Here is a tiny trained network, its code and every weight. The questions are about switching its units off for an input and a target symbol, where a switched-off unit gives its printed mean instead of its output.

import numpy as np


def w(rows, s, z=0):
    codes = np.array(rows[::2]) - 128.0
    scale = np.full(codes.shape[1], s)
    scale[-1] = z or s
    return codes * scale


def norm(h):
    return h / np.sqrt((h * h).mean(-1, keepdims=True) + 1e-5)


def f(y):
    return y / 2 * (1 + np.tanh(0.7978845608 * (y + 0.044715 * y**3)))


def softmax(a):
    e = np.exp(a - a.max(-1, keepdims=True))
    return e / e.sum(-1, keepdims=True)


def log_softmax(a):
    a = a - a.max(-1, keepdims=True)
    return a - np.log(np.exp(a).sum(-1, keepdims=True))


def net(x, mask):
    ids = ['γζπστω'.index(c) for c in x.split()]
    T = len(ids)
    res = E[ids] + P[:T]
    r = norm(res)
    for j in range(2):
        rows = slice(3 * j, 3 * j + 3)
        q, k, v = (r @ M[0][rows].T for M in (Q, K, V))
        z = softmax(np.where(np.tri(T) > 0, q @ k.T / 3**0.5, -1e9)) @ v
        o = O[0][rows]
        res = res + np.where(mask[j], z, o[:, -1]) @ o[:, :-1]
    y = f(norm(res) @ A[0][:, :-1].T + A[0][:, -1])
    res = res + np.where(mask[2:18], y, B[0][:, -1]) @ B[0][:, :-1]
    return log_softmax(norm(res)[-1] @ U[:, :-1].T + U[:, -1])


Q, K, V, O, A, B = {}, {}, {}, {}, {}, {}
E = w([
[124,155,199,152],'γ',
[184,250,117,98],'ζ',
[139,131,111,176],'π',
[114,128,91,170],'σ',
[102,88,94,120],'τ',
[161,95,119,125],'ω',
],0.024)
P = w([
[147,134,91,113],'0',
[171,170,123,151],'1',
[142,110,1,40],'2',
[122,113,170,139],'3',
[134,101,158,214],'4',
[156,150,36,60],'5',
],0.01)
Q[0] = w([
[136,93,30,116],'H1',
[130,93,73,94],'H1',
[161,106,5,143],'H1',
[106,80,137,109],'H2',
[160,204,131,227],'H2',
[136,103,101,100],'H2',
],0.029)
K[0] = w([
[125,1,176,161],'H1',
[127,27,144,106],'H1',
[130,23,199,209],'H1',
[167,169,134,119],'H2',
[101,10,191,243],'H2',
[106,181,112,122],'H2',
],0.019)
V[0] = w([
[220,148,133,124],'H1',
[31,224,89,169],'H1',
[140,81,129,138],'H1',
[3,160,130,109],'H2',
[219,88,158,82],'H2',
[178,58,127,120],'H2',
],0.012)
O[0] = w([
[196,175,148,172,168],'H1',
[10,206,151,219,154],'H1',
[115,38,142,88,178],'H1',
[118,255,115,82,1],'H2',
[172,82,233,97,28],'H2',
[94,6,128,84,157],'H2',
],0.0074,0.004)
A[0] = w([
[248,130,114,103,187],'N1',
[90,143,172,87,124],'N2',
[143,150,121,124,96],'N3',
[134,97,97,115,87],'N4',
[52,168,108,41,254],'N5',
[49,152,104,142,99],'N6',
[186,128,130,188,107],'N7',
[92,109,91,111,128],'N8',
[105,159,110,127,73],'N9',
[182,115,79,107,70],'N10',
[107,133,148,183,53],'N11',
[74,131,99,44,24],'N12',
[101,84,155,195,82],'N13',
[216,63,179,122,155],'N14',
[77,153,202,52,178],'N15',
[128,89,166,148,128],'N16',
],0.016,0.0042)
B[0] = w([
[161,128,199,226,230],'N1',
[92,116,148,107,113],'N2',
[110,113,95,129,121],'N3',
[131,173,173,118,189],'N4',
[80,38,80,110,241],'N5',
[190,151,171,49,231],'N6',
[71,84,96,87,255],'N7',
[127,193,114,160,221],'N8',
[159,145,87,99,142],'N9',
[123,61,176,51,192],'N10',
[161,59,107,123,211],'N11',
[58,125,176,36,184],'N12',
[175,84,166,210,247],'N13',
[158,218,157,3,221],'N14',
[6,140,157,76,132],'N15',
[154,136,52,188,162],'N16',
],0.018,0.0045)
U = w([
[36,176,203,154,60],'γ',
[143,236,155,183,209],'ζ',
[141,45,117,183,161],'π',
[155,177,9,93,1],'σ',
[59,77,120,36,131],'τ',
[192,119,209,75,152],'ω',
],0.014,0.0023)

Each question gives the input, a string of symbols that net reads in full, and the target symbol t.
The units are the heads (3 rows each of Q, K, V and O) and the neurons (one row each of A and B). Each row of codes is followed by its name. A weight is (code - 128) times the scale printed after its matrix; where a second scale follows, it is the last column's (O, A, B and U).
mask holds one flag per unit, heads first, then neurons. A switched-off unit (its flag False) gives its mean, the last column of its rows in O or B, instead of its output. The means were averaged over made-up inputs and are rounded, as every weight is.
A unit's drop is (log p(t) with every unit on - log p(t) with that unit switched off) / (log p(t) with every unit on - log p(t) with every unit switched off).
The circuit of an input: a set's keep is (log p(t) with only the set's units on - log p(t) with every unit switched off) / (log p(t) with every unit on - log p(t) with every unit switched off). Starting from the 12 units with the biggest drops (on a tie, the unit counted first), units are removed one at a time, each time the one whose removal leaves the highest keep (on an exact tie, the one counted first), for as long as the keep stays at least 0.8.
circuit, biggest first: the units of the circuit, biggest drop first
most important unit: the unit with the biggest drop
k most important neurons: the k neurons with the biggest drops, biggest first
which heads matter: for each layer, one digit per head in row order, 1 if its drop is at least 0.15 and else 0, layers parted by /
drop when u is switched off: that unit's drop, to one decimal
input γ π γ, target π: circuit, biggest first	[N14 H1]
input ω π ζ, target ω: 3 most important neurons	[N1 N10 N14]
input π π π π γ, target π: which heads matter	00
input π σ γ, target σ: which heads matter	11
input ω τ τ, target ω: which heads matter	10
input ζ τ γ, target τ: 4 most important neurons	[N8 N1 N16 N15]
input γ ζ ζ, target ζ: most important unit	N1
input π π τ γ, target γ: circuit, biggest first	[N15 H1]
input τ ζ γ σ ζ γ, target σ: which heads matter	01
input ω σ σ, target ω: which heads matter	10
input ζ ω σ, target ω: circuit, biggest first	[H1 N14]
input γ ω π π τ γ, target τ: which heads matter	00
input π π π ζ τ, target ζ: 2 most important neurons	[N5 N7]
input π π ζ τ τ, target ζ: most important unit	H2
input π π τ τ τ π, target τ: circuit, biggest first	[H1 H2]
input σ π ζ σ, target σ: which heads matter	01
input π τ ζ, target τ: drop when N5 is switched off	0.3
input ω σ ζ, target ω: drop when H1 is switched off	1.9
input τ π ζ, target τ: drop when N3 is switched off	0.0
input γ ζ ω, target ω: drop when N1 is switched off	0.2
input π π π γ, target γ: most important unit	N15
input ω π π, target ω: 2 most important neurons	[N14 N1]
